Below is a small trained network, with its code and all its weights. Each question gives an input and a class and asks what happens when units are switched off, that is, made to give their printed mean instead of their output.

import numpy as np


def w(rows, s, z=0):
    codes = np.array(rows[::2]) - 128.0
    scale = np.full(codes.shape[1], s)
    scale[-1] = z or s
    return codes * scale


def f(y):
    return np.maximum(y, 0)


def log_softmax(a):
    a = a - a.max(-1, keepdims=True)
    return a - np.log(np.exp(a).sum(-1, keepdims=True))


def net(x, mask):
    res = np.array(x, float).reshape(1, 3) / 4 @ E
    y = f(res @ A[0][:, :-1].T + A[0][:, -1])
    res = res + np.where(mask, y, B[0][:, -1]) @ B[0][:, :-1]
    return log_softmax(res[-1] @ U[:, :-1].T + U[:, -1])


A, B = {}, {}
E = w([
[127,121,132,114,116,99,133,1,120,188,107,61],'x0',
[125,91,90,118,119,136,125,22,132,119,118,252],'x1',
[139,118,115,135,131,239,135,118,136,112,130,119],'x2',
],0.0083)
A[0] = w([
[126,128,129,125,124,106,135,2,126,136,129,187,105],'neuron 1',
[129,130,129,129,127,140,129,237,128,122,131,54,151],'neuron 2',
[128,126,129,126,127,211,134,195,129,115,128,208,235],'neuron 3',
[124,116,108,124,129,156,118,59,133,121,129,117,209],'neuron 4',
[127,125,125,126,130,79,136,104,130,120,129,219,189],'neuron 5',
[128,128,137,119,131,65,133,120,124,165,129,91,173],'neuron 6',
[123,127,129,128,128,130,145,168,132,117,126,90,153],'neuron 7',
[126,130,125,134,126,45,129,128,128,122,126,65,23],'neuron 8',
[128,125,132,124,129,119,127,72,127,132,127,60,53],'neuron 9',
[129,113,110,131,128,118,135,76,136,119,123,163,6],'neuron 10',
[131,130,134,127,126,175,129,61,123,155,124,81,3],'neuron 11',
[127,133,135,130,129,153,131,87,127,133,129,27,138],'neuron 12',
[126,123,121,132,127,183,133,147,129,120,134,161,23],'neuron 13',
[124,129,134,133,131,132,132,155,128,102,138,169,88],'neuron 14',
],0.021,0.002)
B[0] = w([
[128,131,101,125,141,240,70,157,111,121,120,123,240],'neuron 1',
[130,125,189,125,121,180,83,203,128,115,116,132,249],'neuron 2',
[119,122,4,135,138,122,58,81,128,126,132,123,236],'neuron 3',
[136,123,130,124,116,161,192,165,127,83,109,127,183],'neuron 4',
[136,110,72,129,106,93,78,200,130,156,102,127,207],'neuron 5',
[125,132,157,133,146,45,89,115,124,97,133,131,187],'neuron 6',
[123,137,153,137,138,141,96,147,121,126,141,140,179],'neuron 7',
[130,141,164,125,123,35,125,107,136,114,137,126,188],'neuron 8',
[140,121,83,123,112,124,150,93,134,208,129,142,182],'neuron 9',
[114,150,139,135,144,172,74,125,139,121,160,121,179],'neuron 10',
[106,112,163,150,121,205,162,112,142,48,145,130,179],'neuron 11',
[135,130,65,113,137,165,169,131,119,215,118,128,193],'neuron 12',
[140,130,104,119,115,75,92,143,122,120,120,135,170],'neuron 13',
[135,129,97,116,128,152,141,88,130,177,130,110,173],'neuron 14',
],0.027,0.018)
U = w([
[115,152,206,148,140,115,128,156,125,26,140,127,148],'0',
[147,142,132,117,131,40,172,41,134,139,140,124,3],'1',
[126,125,102,130,136,182,96,156,116,131,117,131,195],'2',
[134,114,71,133,121,93,111,87,128,106,116,127,96],'3',
[148,144,151,116,123,76,109,147,126,164,120,132,188],'4',
[133,117,113,121,124,181,254,83,127,135,131,124,81],'5',
[137,127,140,122,118,140,208,108,139,153,136,128,4],'6',
],0.0097,0.0032)

Each question gives the input, the list of numbers given to net, and the class t.
The units are the neurons (one row each of A and B). Each row of codes is followed by its name. A weight is (code - 128) times the scale printed after its matrix; where a second scale follows, it is the last column's (A, B and U).
mask holds one flag per neuron, in row order. A switched-off neuron (its flag False) gives its mean, the last column of its row in B, instead of its output. The means were averaged over made-up inputs and are rounded, as every weight is.
A unit's drop is (log p(t) with every unit on - log p(t) with that unit switched off) / (log p(t) with every unit on - log p(t) with every unit switched off).
The circuit of an input: a set's keep is (log p(t) with only the set's units on - log p(t) with every unit switched off) / (log p(t) with every unit on - log p(t) with every unit switched off). Starting from the 12 units with the biggest drops (on a tie, the unit counted first), units are removed one at a time, each time the one whose removal leaves the highest keep (on an exact tie, the one counted first), for as long as the keep stays at least 0.8.
circuit, biggest first: the units of the circuit, biggest drop first
unit that matters most: the unit with the biggest drop
k most important neurons: the k neurons with the biggest drops, biggest first
drop of u: that unit's drop, to one decimal
input [-8,8,2], class 3: circuit, biggest first => (neuron 3)
input [-5,1,-2], class 3: circuit, biggest first => (neuron 1; neuron 2)
input [5,-6,1], class 4: circuit, biggest first => (neuron 1; neuron 8)
input [7,-7,-2], class 1: circuit, biggest first => (neuron 8; neuron 1)
input [-7,0,2], class 3: circuit, biggest first => (neuron 3; neuron 1)
input [-4,4,0], class 3: circuit, biggest first => (neuron 2; neuron 3)
input [-4,-4,-2], class 0: 2 most important neurons => (neuron 1; neuron 12)
input [-4,1,-7], class 4: circuit, biggest first => (neuron 1; neuron 11)
input [-6,3,-7], class 3: circuit, biggest first => (neuron 2; neuron 1)
input [1,-4,-1], class 4: 2 most important neurons => (neuron 1; neuron 11)
input [-8,6,-7], class 3: circuit, biggest first => (neuron 2; neuron 3)
input [3,-8,-7], class 4: 2 most important neurons => (neuron 2; neuron 12)
input [3,2,3], class 5: 3 most important neurons => (neuron 2; neuron 3; neuron 5)
input [0,-8,0], class 0: unit that matters most => neuron 2
input [-2,-2,-1], class 0: 2 most important neurons => (neuron 1; neuron 12)
input [3,-1,-8], class 1: 2 most important neurons => (neuron 2; neuron 8)
input [3,-4,-5], class 1: circuit, biggest first => (neuron 1; neuron 8)
input [1,-1,-5], class 1: 2 most important neurons => (neuron 2; neuron 1)
input [3,-4,-1], class 4: drop of neuron 1 => 0.1
input [-3,-2,-4], class 0: drop of neuron 9 => 0.1
input [5,-1,-8], class 1: unit that matters most => neuron 2
input [7,4,5], class 5: drop of neuron 2 => 0.4
